Below is a small trained network, with its code and all its weights. Each question gives an input and a target symbol and asks what happens when units are switched off, that is, made to give their printed mean instead of their output.

import numpy as np


def w(rows, s, z=0):
    codes = np.array(rows[::2]) - 128.0
    scale = np.full(codes.shape[1], s)
    scale[-1] = z or s
    return codes * scale


def norm(h):
    return h / np.sqrt((h * h).mean(-1, keepdims=True) + 1e-5)


def f(y):
    return np.maximum(y, 0)


def softmax(a):
    e = np.exp(a - a.max(-1, keepdims=True))
    return e / e.sum(-1, keepdims=True)


def log_softmax(a):
    a = a - a.max(-1, keepdims=True)
    return a - np.log(np.exp(a).sum(-1, keepdims=True))


def net(x, mask):
    ids = ['ΘΛΠΣβζφψω'.index(c) for c in x.split()]
    T = len(ids)
    res = E[ids] + P[:T]
    u = 0
    for l in range(2):
        r = norm(res)
        for j in range(3):
            rows = slice(4 * j, 4 * j + 4)
            q, k, v = (r @ M[l][rows].T for M in (Q, K, V))
            z = softmax(np.where(np.tri(T) > 0, q @ k.T / 4**0.5, -1e9)) @ v
            o = O[l][rows]
            res = res + np.where(mask[u + j], z, o[:, -1]) @ o[:, :-1]
        u += 3
        y = f(norm(res) @ A[l][:, :-1].T + A[l][:, -1])
        res = res + np.where(mask[u : u + 4], y, B[l][:, -1]) @ B[l][:, :-1]
        u += 4
    return log_softmax(norm(res)[-1] @ U[:, :-1].T + U[:, -1])


Q, K, V, O, A, B = {}, {}, {}, {}, {}, {}
E = w([
[102,136,175,101],'Θ',
[104,140,172,98],'Λ',
[134,67,112,127],'Π',
[170,139,76,136],'Σ',
[107,126,183,168],'β',
[104,141,173,97],'ζ',
[102,136,173,99],'φ',
[103,139,174,99],'ψ',
[57,156,3,98],'ω',
],0.014)
P = w([
[1,135,74,179],'0',
[56,134,89,143],'1',
[78,132,101,126],'2',
[91,132,112,111],'3',
[101,133,122,99],'4',
[113,133,128,95],'5',
[124,131,131,94],'6',
[137,129,136,98],'7',
[149,127,143,101],'8',
[159,124,151,102],'9',
[172,122,158,104],'10',
[185,120,167,103],'11',
[201,121,178,100],'12',
[220,126,177,99],'13',
],0.0077)
Q[0] = w([
[80,81,69,151],'0.h1',
[96,219,153,113],'0.h1',
[104,98,131,124],'0.h1',
[134,226,122,140],'0.h1',
[136,151,177,69],'0.h2',
[118,146,35,136],'0.h2',
[119,117,195,70],'0.h2',
[161,141,100,141],'0.h2',
[64,238,205,135],'0.h3',
[108,210,85,39],'0.h3',
[39,110,253,17],'0.h3',
[214,241,218,85],'0.h3',
],0.021)
K[0] = w([
[58,113,78,152],'0.h1',
[91,153,126,115],'0.h1',
[118,114,140,128],'0.h1',
[102,165,82,123],'0.h1',
[174,130,164,165],'0.h2',
[51,135,89,175],'0.h2',
[189,107,169,135],'0.h2',
[97,133,129,124],'0.h2',
[132,227,235,108],'0.h3',
[132,248,78,68],'0.h3',
[101,108,233,7],'0.h3',
[250,162,151,106],'0.h3',
],0.022)
V[0] = w([
[148,124,114,106],'0.h1',
[196,200,79,100],'0.h1',
[166,181,98,123],'0.h1',
[153,86,87,77],'0.h1',
[147,137,147,243],'0.h2',
[152,2,108,96],'0.h2',
[185,227,119,115],'0.h2',
[91,182,140,115],'0.h2',
[215,102,125,112],'0.h3',
[123,149,105,115],'0.h3',
[122,69,76,102],'0.h3',
[68,84,86,140],'0.h3',
],0.013)
O[0] = w([
[173,122,124,118,131],'0.h1',
[228,171,132,70,25],'0.h1',
[166,163,143,99,52],'0.h1',
[196,98,113,133,182],'0.h1',
[104,108,75,99,60],'0.h2',
[178,187,166,56,186],'0.h2',
[57,6,172,97,1],'0.h2',
[129,131,105,201,145],'0.h2',
[108,113,44,188,56],'0.h3',
[148,161,112,126,135],'0.h3',
[191,110,70,97,206],'0.h3',
[200,115,130,78,232],'0.h3',
],0.013,0.006)
A[0] = w([
[42,205,52,34,181],'0.n1',
[62,232,209,108,120],'0.n2',
[96,255,156,136,58],'0.n3',
[120,106,185,239,3],'0.n4',
],0.017,0.0044)
B[0] = w([
[73,128,106,93,171],'0.n1',
[117,196,164,51,252],'0.n2',
[66,124,144,163,202],'0.n3',
[191,102,133,252,189],'0.n4',
],0.03,0.011)
Q[1] = w([
[75,152,246,57],'1.h1',
[96,49,44,30],'1.h1',
[102,6,131,148],'1.h1',
[137,85,157,223],'1.h1',
[144,149,169,46],'1.h2',
[123,187,164,80],'1.h2',
[195,48,102,87],'1.h2',
[209,88,253,139],'1.h2',
[184,100,73,145],'1.h3',
[121,114,96,47],'1.h3',
[160,109,74,117],'1.h3',
[128,144,123,162],'1.h3',
],0.024)
K[1] = w([
[106,152,254,51],'1.h1',
[81,57,76,78],'1.h1',
[165,9,147,152],'1.h1',
[190,95,151,202],'1.h1',
[153,101,170,51],'1.h2',
[116,121,187,56],'1.h2',
[199,120,108,121],'1.h2',
[190,88,245,113],'1.h2',
[91,149,99,223],'1.h3',
[67,126,182,155],'1.h3',
[100,126,145,151],'1.h3',
[152,136,97,122],'1.h3',
],0.027)
V[1] = w([
[242,187,149,64],'1.h1',
[2,144,42,149],'1.h1',
[97,134,102,141],'1.h1',
[133,152,113,109],'1.h1',
[159,44,118,180],'1.h2',
[160,159,182,162],'1.h2',
[150,86,120,184],'1.h2',
[130,198,116,201],'1.h2',
[152,138,99,131],'1.h3',
[136,113,159,141],'1.h3',
[139,120,142,140],'1.h3',
[142,105,159,177],'1.h3',
],0.0092)
O[1] = w([
[35,66,167,154,175],'1.h1',
[255,73,152,141,254],'1.h1',
[152,127,138,130,160],'1.h1',
[119,81,154,149,178],'1.h1',
[73,222,174,66,6],'1.h2',
[117,119,89,41,161],'1.h2',
[73,169,173,45,49],'1.h2',
[101,30,154,42,159],'1.h2',
[145,69,121,105,137],'1.h3',
[123,177,93,125,113],'1.h3',
[128,145,110,123,119],'1.h3',
[128,209,74,113,99],'1.h3',
],0.0091,0.0037)
A[1] = w([
[6,89,58,159,29],'1.n1',
[248,130,159,65,87],'1.n2',
[99,133,185,75,173],'1.n3',
[49,56,5,163,2],'1.n4',
],0.031,0.0022)
B[1] = w([
[252,207,118,96,144],'1.n1',
[237,222,113,101,254],'1.n2',
[164,75,84,120,173],'1.n3',
[21,95,72,186,168],'1.n4',
],0.03,0.023)
U = w([
[223,185,84,103,148],'Θ',
[110,128,156,144,25],'Λ',
[112,133,166,156,47],'Π',
[110,125,161,150,42],'Σ',
[43,142,160,22,185],'β',
[53,128,57,185,252],'ζ',
[128,98,178,138,99],'φ',
[106,129,164,151,52],'ψ',
[158,2,127,88,171],'ω',
],0.0089,0.0027)

Each question gives the input, a string of symbols that net reads in full, and the target symbol t.
The units are the heads (4 rows each of Q, K, V and O) and the neurons (one row each of A and B). Each row of codes is followed by its name. A weight is (code - 128) times the scale printed after its matrix; where a second scale follows, it is the last column's (O, A, B and U).
mask holds one flag per unit, layer by layer, with each layer's heads first. A switched-off unit (its flag False) gives its mean, the last column of its rows in O or B, instead of its output. The means were averaged over made-up inputs and are rounded, as every weight is.
A unit's drop is (log p(t) with every unit on - log p(t) with that unit switched off) / (log p(t) with every unit on - log p(t) with every unit switched off).
The circuit of an input: a set's keep is (log p(t) with only the set's units on - log p(t) with every unit switched off) / (log p(t) with every unit on - log p(t) with every unit switched off). Starting from the 12 units with the biggest drops (on a tie, the unit counted first), units are removed one at a time, each time the one whose removal leaves the highest keep (on an exact tie, the one counted first), for as long as the keep stays at least 0.8.
units of the circuit, in order: the units of the circuit, biggest drop first
k most important neurons: the k neurons with the biggest drops, biggest first
which heads matter: for each layer, one digit per head in row order, 1 if its drop is at least 0.15 and else 0, layers parted by /
drop of u: that unit's drop, to one decimal
input φ ζ Σ Σ Π ω Π ζ, target β: 2 most important neurons -> [0.n2, 1.n2]
input Π Π Λ Π Π ψ Π β, target β: which heads matter -> 010 / 000
input ω ψ ω β Θ Π Π Σ Θ Σ Σ ζ, target ω: units of the circuit, in order -> [0.h2, 1.n2, 1.n3]
input β Π ω Π ψ Σ β Π Π Π Π Θ, target β: units of the circuit, in order -> [0.n2, 0.h3, 1.n2]
input Π Σ ζ Π ψ Σ ψ, target ω: units of the circuit, in order -> [0.h2, 1.n2, 1.n3]
input φ Π φ Σ Λ Π Λ, target β: units of the circuit, in order -> [0.n2, 1.n2, 0.n3, 0.h3]
input Π ζ ω Σ β, target ω: units of the circuit, in order -> [0.h2, 1.n2, 1.n4]
input β ψ ζ Π, target ζ: which heads matter -> 000 / 100
input Π Π ζ ω Π ψ, target β: which heads matter -> 000 / 000
input Θ Σ ψ, target ω: most important neuron -> [1.n3]
input Σ Θ Σ ω, target ζ: which heads matter -> 000 / 010
input ψ ω Π Π Σ φ, target ω: units of the circuit, in order -> [0.h2, 1.n2]
input ζ ζ Π Π Σ Σ Π ζ, target β: 2 most important neurons -> [0.n2, 1.n2]
input Π β Σ ζ, target ω: which heads matter -> 011 / 000
input Θ ω ζ ω β Σ Λ, target ω: 2 most important neurons -> [1.n2, 1.n3]
input Π Π Λ Σ, target ζ: which heads matter -> 001 / 000
input Π ω Θ Λ Λ Π ω Π Π Π Σ ζ Σ Θ, target ω: 4 most important neurons -> [1.n2, 1.n3, 0.n3, 1.n4]
input ψ Σ Π Π Π Σ φ, target ω: which heads matter -> 010 / 100
input β Π ψ, target β: which heads matter -> 001 / 000
input ζ Σ Π, target ζ: which heads matter -> 100 / 000
input β β Σ Σ ω, target ζ: 3 most important neurons -> [1.n4, 0.n2, 1.n2]
input ω Λ ζ Π Π φ, target β: 4 most important neurons -> [0.n2, 1.n2, 0.n3, 1.n3]
input ζ Π Π Π ψ ζ ζ Σ ω Π Σ Θ, target ω: which heads matter -> 011 / 100
input Θ ω Σ, target ζ: which heads matter -> 011 / 100
input Π Π Π Π Π Θ Π Λ, target β: 4 most important neurons -> [0.n2, 1.n2, 0.n3, 1.n3]
input β Σ φ Π β φ β Π Σ Π Θ, target β: drop of 0.n3 -> 0.2
input Π ζ ω Π Π Σ Σ β Σ Λ, target ω: drop of 0.h3 -> 0.3
input φ ψ φ Θ ω Π ω Π Σ β, target ω: drop of 0.n4 -> 0.0
